Below are the code and all the weights of a small trained network. Each question names an input and a target symbol and asks about switching units off, where a switched-off unit gives its printed mean instead of its output.

import numpy as np


def w(rows, s, z=0):
    codes = np.array(rows[::2]) - 128.0
    scale = np.full(codes.shape[1], s)
    scale[-1] = z or s
    return codes * scale


def norm(h):
    return h / np.sqrt((h * h).mean(-1, keepdims=True) + 1e-5)


def f(y):
    return np.maximum(y, 0)


def softmax(a):
    e = np.exp(a - a.max(-1, keepdims=True))
    return e / e.sum(-1, keepdims=True)


def log_softmax(a):
    a = a - a.max(-1, keepdims=True)
    return a - np.log(np.exp(a).sum(-1, keepdims=True))


def net(x, mask):
    ids = ['αδεθλμψω'.index(c) for c in x.split()]
    T = len(ids)
    res = E[ids] + P[:T]
    u = 0
    for l in range(3):
        r = norm(res)
        for j in range(3):
            rows = slice(3 * j, 3 * j + 3)
            q, k, v = (r @ M[l][rows].T for M in (Q, K, V))
            z = softmax(np.where(np.tri(T) > 0, q @ k.T / 3**0.5, -1e9)) @ v
            o = O[l][rows]
            res = res + np.where(mask[u + j], z, o[:, -1]) @ o[:, :-1]
        u += 3
        y = f(norm(res) @ A[l][:, :-1].T + A[l][:, -1])
        res = res + np.where(mask[u : u + 4], y, B[l][:, -1]) @ B[l][:, :-1]
        u += 4
    return log_softmax(norm(res)[-1] @ U[:, :-1].T + U[:, -1])


Q, K, V, O, A, B = {}, {}, {}, {}, {}, {}
E = w([
[137,94,137,163],'α',
[143,152,55,152],'δ',
[135,13,252,135],'ε',
[145,113,90,119],'θ',
[219,79,39,3],'λ',
[167,150,26,125],'μ',
[168,131,29,77],'ψ',
[135,51,205,162],'ω',
],0.0064)
P = w([
[151,166,159,150],'0',
[189,71,128,130],'1',
[115,54,95,90],'2',
[146,167,153,2],'3',
[191,112,117,197],'4',
[82,73,80,139],'5',
[132,156,110,72],'6',
[154,117,163,194],'7',
[90,60,90,132],'8',
],0.0096)
Q[0] = w([
[101,105,134,81],'0.h0',
[126,173,179,197],'0.h0',
[126,170,80,46],'0.h0',
[70,106,139,67],'0.h1',
[81,159,148,74],'0.h1',
[227,95,132,222],'0.h1',
[215,224,166,99],'0.h2',
[70,151,85,114],'0.h2',
[81,212,252,255],'0.h2',
],0.0083)
K[0] = w([
[121,95,174,103],'0.h0',
[139,112,146,175],'0.h0',
[85,121,113,47],'0.h0',
[188,177,154,142],'0.h1',
[185,184,190,110],'0.h1',
[8,137,103,177],'0.h1',
[174,48,75,143],'0.h2',
[145,142,157,158],'0.h2',
[37,87,117,126],'0.h2',
],0.012)
V[0] = w([
[171,167,153,192],'0.h0',
[130,159,155,172],'0.h0',
[168,30,128,106],'0.h0',
[175,71,193,117],'0.h1',
[121,52,40,196],'0.h1',
[255,244,129,100],'0.h1',
[138,138,109,189],'0.h2',
[75,138,163,188],'0.h2',
[90,149,130,140],'0.h2',
],0.0074)
O[0] = w([
[197,137,57,18,84],'0.h0',
[98,112,100,133,60],'0.h0',
[53,159,71,173,224],'0.h0',
[122,191,129,2,159],'0.h1',
[143,78,89,79,186],'0.h1',
[66,175,175,222,231],'0.h1',
[130,100,142,227,130],'0.h2',
[180,96,178,57,1],'0.h2',
[187,130,99,113,67],'0.h2',
],0.0045,0.0059)
A[0] = w([
[84,84,168,150,204],'0.n0',
[59,255,30,128,253],'0.n1',
[54,50,151,113,251],'0.n2',
[71,130,157,176,107],'0.n3',
],0.007,0.0023)
B[0] = w([
[147,142,72,3,151],'0.n0',
[148,77,143,23,254],'0.n1',
[143,163,15,137,178],'0.n2',
[190,140,73,59,149],'0.n3',
],0.0061,0.0084)
Q[1] = w([
[5,114,109,116],'1.h0',
[120,164,254,197],'1.h0',
[131,95,35,31],'1.h0',
[115,174,59,56],'1.h1',
[70,62,119,167],'1.h1',
[178,112,224,133],'1.h1',
[169,195,146,155],'1.h2',
[38,109,190,46],'1.h2',
[18,155,44,98],'1.h2',
],0.007)
K[1] = w([
[105,189,174,156],'1.h0',
[154,84,175,101],'1.h0',
[190,165,69,98],'1.h0',
[204,142,179,150],'1.h1',
[151,170,107,175],'1.h1',
[72,2,58,161],'1.h1',
[119,150,36,107],'1.h2',
[92,78,101,162],'1.h2',
[82,97,228,202],'1.h2',
],0.0083)
V[1] = w([
[157,253,184,103],'1.h0',
[194,227,211,103],'1.h0',
[100,105,247,129],'1.h0',
[207,190,211,43],'1.h1',
[93,60,221,75],'1.h1',
[223,122,150,154],'1.h1',
[119,168,196,175],'1.h2',
[92,209,64,141],'1.h2',
[206,204,108,27],'1.h2',
],0.0058)
O[1] = w([
[95,113,113,229,102],'1.h0',
[81,128,89,173,96],'1.h0',
[142,167,2,148,20],'1.h0',
[127,150,194,159,231],'1.h1',
[209,144,116,140,101],'1.h1',
[138,94,197,145,145],'1.h1',
[233,43,120,110,54],'1.h2',
[134,217,143,167,145],'1.h2',
[157,180,179,88,254],'1.h2',
],0.0055,0.0063)
A[1] = w([
[125,102,195,250,189],'1.n0',
[88,147,157,60,249],'1.n1',
[99,72,76,38,53],'1.n2',
[236,72,1,167,145],'1.n3',
],0.0057,0.0015)
B[1] = w([
[158,141,59,128,148],'1.n0',
[253,152,140,236,255],'1.n1',
[190,177,59,125,221],'1.n2',
[125,40,239,53,140],'1.n3',
],0.0048,0.0059)
Q[2] = w([
[182,109,46,151],'2.h0',
[139,58,138,79],'2.h0',
[119,111,205,178],'2.h0',
[80,93,122,184],'2.h1',
[233,118,151,77],'2.h1',
[125,122,99,93],'2.h1',
[98,130,189,162],'2.h2',
[71,119,13,197],'2.h2',
[2,99,82,212],'2.h2',
],0.0098)
K[2] = w([
[132,109,88,89],'2.h0',
[110,111,123,120],'2.h0',
[89,136,167,167],'2.h0',
[158,106,150,118],'2.h1',
[98,149,92,196],'2.h1',
[130,67,88,110],'2.h1',
[105,187,131,142],'2.h2',
[84,100,183,119],'2.h2',
[153,136,254,167],'2.h2',
],0.014)
V[2] = w([
[159,177,30,244],'2.h0',
[92,117,98,103],'2.h0',
[91,126,126,199],'2.h0',
[55,17,122,103],'2.h1',
[168,65,96,139],'2.h1',
[56,38,205,254],'2.h1',
[86,198,144,39],'2.h2',
[176,212,175,206],'2.h2',
[191,35,91,135],'2.h2',
],0.0055)
O[2] = w([
[142,205,175,40,119],'2.h0',
[62,150,188,196,105],'2.h0',
[194,143,44,76,66],'2.h0',
[120,123,229,39,2],'2.h1',
[248,73,130,103,103],'2.h1',
[145,106,94,190,34],'2.h1',
[118,89,2,212,173],'2.h2',
[112,103,145,88,117],'2.h2',
[63,253,198,101,152],'2.h2',
],0.0043,0.0053)
A[2] = w([
[111,137,48,89,250],'2.n0',
[120,235,173,176,165],'2.n1',
[194,121,134,115,164],'2.n2',
[254,149,203,134,61],'2.n3',
],0.0072,0.0018)
B[2] = w([
[115,109,186,162,239],'2.n0',
[117,202,254,111,215],'2.n1',
[108,124,181,156,209],'2.n2',
[70,147,70,128,253],'2.n3',
],0.0069,0.0052)
U = w([
[146,116,202,44,113],'α',
[146,36,214,76,229],'δ',
[132,205,1,81,2],'ε',
[235,82,116,135,183],'θ',
[134,230,223,193,119],'λ',
[18,59,146,151,199],'μ',
[144,117,92,245,150],'ψ',
[223,148,142,50,31],'ω',
],0.0088,0.0028)

Each question gives the input, a string of symbols that net reads in full, and the target symbol t.
The units are the heads (3 rows each of Q, K, V and O) and the neurons (one row each of A and B). Each row of codes is followed by its name. A weight is (code - 128) times the scale printed after its matrix; where a second scale follows, it is the last column's (O, A, B and U).
mask holds one flag per unit, layer by layer, with each layer's heads first. A switched-off unit (its flag False) gives its mean, the last column of its rows in O or B, instead of its output. The means were averaged over made-up inputs and are rounded, as every weight is.
A unit's drop is (log p(t) with every unit on - log p(t) with that unit switched off) / (log p(t) with every unit on - log p(t) with every unit switched off).
unit that matters most: the unit with the biggest drop
k most important neurons: the k neurons with the biggest drops, biggest first
top k neurons in layer l: the k neurons of layer l with the biggest drops, biggest first
which heads matter: for each layer, one digit per head in row order, 1 if its drop is at least 0.15 and else 0, layers parted by /
input λ μ ψ δ λ δ ψ δ μ, target ε: 3 most important neurons -> 1.n2, 2.n1, 0.n1
input λ δ ε μ λ θ ε ψ, target θ: which heads matter -> 110 / 111 / 001
input ψ ψ θ θ δ, target θ: which heads matter -> 110 / 110 / 001
input ε θ ω ε ψ ψ, target ω: unit that matters most -> 0.h2
input θ δ λ, target λ: top 2 neurons in layer 0 -> 0.n2, 0.n3
input ε λ α λ λ δ ω λ μ, target ω: which heads matter -> 011 / 010 / 010
input ψ λ δ θ λ ψ λ ψ, target ψ: 2 most important neurons -> 0.n1, 2.n1
input α λ ψ λ μ μ α ψ, target μ: 4 most important neurons -> 0.n1, 1.n1, 2.n3, 1.n3
input λ ψ ω, target ε: 2 most important neurons -> 0.n2, 0.n0
input δ ψ ψ, target δ: 3 most important neurons -> 0.n0, 0.n2, 2.n3
input ψ ψ δ θ δ, target δ: which heads matter -> 010 / 000 / 000
input α ψ α, target ψ: which heads matter -> 001 / 111 / 111
input λ λ ψ ψ λ, target ψ: 2 most important neurons -> 2.n1, 0.n1
input ψ μ μ, target μ: top neuron in layer 2 -> 2.n0
input μ λ ω λ δ ω λ δ, target ω: which heads matter -> 110 / 000 / 000
input λ ψ λ λ λ ψ λ μ, target ψ: top 2 neurons in layer 2 -> 2.n1, 2.n2
input λ ω ω, target ε: which heads matter -> 000 / 000 / 001
input ω ω λ λ λ ψ, target θ: 3 most important neurons -> 0.n2, 0.n1, 2.n1
input θ ψ ψ θ λ λ, target λ: which heads matter -> 101 / 010 / 001
input ψ λ ψ α θ, target ψ: unit that matters most -> 0.h0
input λ λ λ λ ψ δ δ ψ, target δ: which heads matter -> 010 / 010 / 010
input ψ ψ λ λ ε α λ λ λ, target μ: 4 most important neurons -> 0.n3, 2.n0, 0.n1, 2.n1
input δ λ θ, target δ: 4 most important neurons -> 0.n0, 2.n3, 0.n2, 1.n3
input ε δ ψ λ ψ δ λ λ, target δ: top 2 neurons in layer 1 -> 1.n3, 1.n1
input θ λ θ ε λ ψ ψ ψ, target ψ: 3 most important neurons -> 0.n0, 0.n1, 2.n1
input α ψ λ, target ψ: 2 most important neurons -> 0.n1, 2.n1
input ψ ψ λ θ ε δ λ λ, target δ: 4 most important neurons -> 1.n3, 1.n1, 2.n2, 0.n2
input ε ψ λ μ λ δ ψ λ ψ, target ω: top 3 neurons in layer 2 -> 2.n3, 2.n1, 2.n0
input μ λ ψ δ ψ μ, target α: unit that matters most -> 0.h1
input ψ ε μ, target μ: which heads matter -> 110 / 111 / 001
